Below is a small trained network, with its code and all its weights. Each question gives an input and a class and asks what happens when units are switched off, that is, made to give their printed mean instead of their output.

import numpy as np


def w(rows, s, z=0):
    codes = np.array(rows[::2]) - 128.0
    scale = np.full(codes.shape[1], s)
    scale[-1] = z or s
    return codes * scale


def f(y):
    return np.maximum(y, 0)


def log_softmax(a):
    a = a - a.max(-1, keepdims=True)
    return a - np.log(np.exp(a).sum(-1, keepdims=True))


def net(x, mask):
    res = np.array(x, float).reshape(1, 4) / 4 @ E
    y = f(res @ A[0][:, :-1].T + A[0][:, -1])
    res = res + np.where(mask, y, B[0][:, -1]) @ B[0][:, :-1]
    return log_softmax(res[-1] @ U[:, :-1].T + U[:, -1])


A, B = {}, {}
E = w([
[193,156,105,9,37,144,185,173,131,103,151],'x0',
[126,70,7,157,157,103,114,94,116,105,116],'x1',
[81,225,120,129,116,115,142,63,115,203,174],'x2',
[131,91,156,182,100,45,79,240,108,143,160],'x3',
],0.012)
A[0] = w([
[161,92,109,128,45,91,149,166,73,74,182,84],'n0',
[124,214,153,117,56,95,214,86,119,145,92,139],'n1',
[169,223,148,54,164,135,203,169,154,76,149,101],'n2',
[141,215,100,59,65,133,109,105,130,121,150,117],'n3',
[109,108,90,214,116,2,84,140,101,83,144,161],'n4',
[85,210,117,131,184,183,175,57,106,189,159,175],'n5',
[140,142,98,97,109,133,171,205,141,138,200,94],'n6',
[115,99,77,105,170,206,102,99,144,52,107,155],'n7',
[103,182,73,165,155,189,151,86,174,138,64,255],'n8',
[130,161,143,169,125,65,115,164,60,121,115,159],'n9',
[194,77,210,116,155,108,103,222,149,58,129,212],'n10',
],0.0098,0.0056)
B[0] = w([
[159,164,71,93,218,113,145,62,108,137,194,185],'n0',
[181,168,157,160,144,178,157,159,163,198,120,206],'n1',
[169,102,96,60,111,211,191,128,205,109,142,200],'n2',
[163,154,152,126,169,146,152,85,186,205,190,201],'n3',
[137,94,81,162,192,111,101,148,145,142,206,238],'n4',
[221,172,157,161,86,37,143,2,155,119,142,241],'n5',
[96,148,162,142,207,115,176,131,146,180,140,176],'n6',
[158,1,87,94,100,119,138,134,84,80,70,190],'n7',
[141,128,104,216,109,66,125,23,32,87,105,221],'n8',
[65,190,124,149,144,138,91,160,140,203,152,189],'n9',
[214,108,179,133,22,108,107,151,50,128,94,248],'n10',
],0.0092,0.016)
U = w([
[79,91,1,147,254,125,108,135,183,131,213,148],'0',
[188,147,112,90,113,203,226,99,237,122,147,122],'1',
[143,95,116,163,109,114,112,71,61,42,44,245],'2',
[149,176,135,155,122,62,85,91,106,170,198,148],'3',
[112,143,154,53,118,192,143,158,126,101,223,33],'4',
[192,77,146,65,39,133,98,216,104,59,73,188],'5',
[80,153,224,173,83,180,69,188,153,168,132,99],'6',
[103,116,100,127,87,182,106,135,196,107,92,4],'7',
],0.0091,0.0025)

Each question gives the input, the list of numbers given to net, and the class t.
The units are the neurons (one row each of A and B). Each row of codes is followed by its name. A weight is (code - 128) times the scale printed after its matrix; where a second scale follows, it is the last column's (A, B and U).
mask holds one flag per neuron, in row order. A switched-off neuron (its flag False) gives its mean, the last column of its row in B, instead of its output. The means were averaged over made-up inputs and are rounded, as every weight is.
A unit's drop is (log p(t) with every unit on - log p(t) with that unit switched off) / (log p(t) with every unit on - log p(t) with every unit switched off).
The circuit of an input: a set's keep is (log p(t) with only the set's units on - log p(t) with every unit switched off) / (log p(t) with every unit on - log p(t) with every unit switched off). Starting from all 11 units, units are removed one at a time, each time the one whose removal leaves the highest keep (on an exact tie, the one counted first), for as long as the keep stays at least 0.8.
circuit, biggest first: the units of the circuit, biggest drop first
most important unit: the unit with the biggest drop
top k neurons: the k neurons with the biggest drops, biggest first
drop when u is switched off: that unit's drop, to one decimal
input [2,3,1,6], class 0: most important unit	n5
input [-3,1,-7,-3], class 5: circuit, biggest first	(n5, n7)
input [1,4,8,6], class 0: circuit, biggest first	(n10, n4)
input [-3,0,5,-8], class 2: top 3 neurons	(n8, n7, n4)
input [4,3,0,2], class 0: circuit, biggest first	(n5, n10)
input [-7,-2,1,4], class 0: circuit, biggest first	(n4, n5)
input [4,-8,4,8], class 1: top 2 neurons	(n2, n0)
input [1,5,-8,8], class 3: circuit, biggest first	(n10, n0, n4)
input [0,-5,0,4], class 6: circuit, biggest first	(n5, n8)
input [0,3,-6,1], class 5: circuit, biggest first	(n8, n10)
input [-1,7,6,-4], class 2: top 2 neurons	(n8, n7)
input [-1,0,-8,-6], class 5: top 3 neurons	(n5, n7, n0)
input [-4,-6,-2,8], class 6: top 3 neurons	(n5, n9, n8)
input [-1,-8,-7,7], class 5: most important unit	n10
input [-7,-6,-5,5], class 6: top 3 neurons	(n9, n7, n5)
input [-5,0,-5,3], class 5: top 4 neurons	(n10, n5, n8, n3)
input [-2,-1,-5,-3], class 2: top 2 neurons	(n2, n1)
input [-3,-3,-6,0], class 5: drop when n4 is switched off	0.0
input [-3,-7,2,5], class 6: drop when n5 is switched off	0.1
input [-5,5,-4,5], class 0: drop when n4 is switched off	1.5
input [2,5,1,-7], class 2: circuit, biggest first	(n8)
input [-4,-4,0,1], class 6: drop when n8 is switched off	0.3
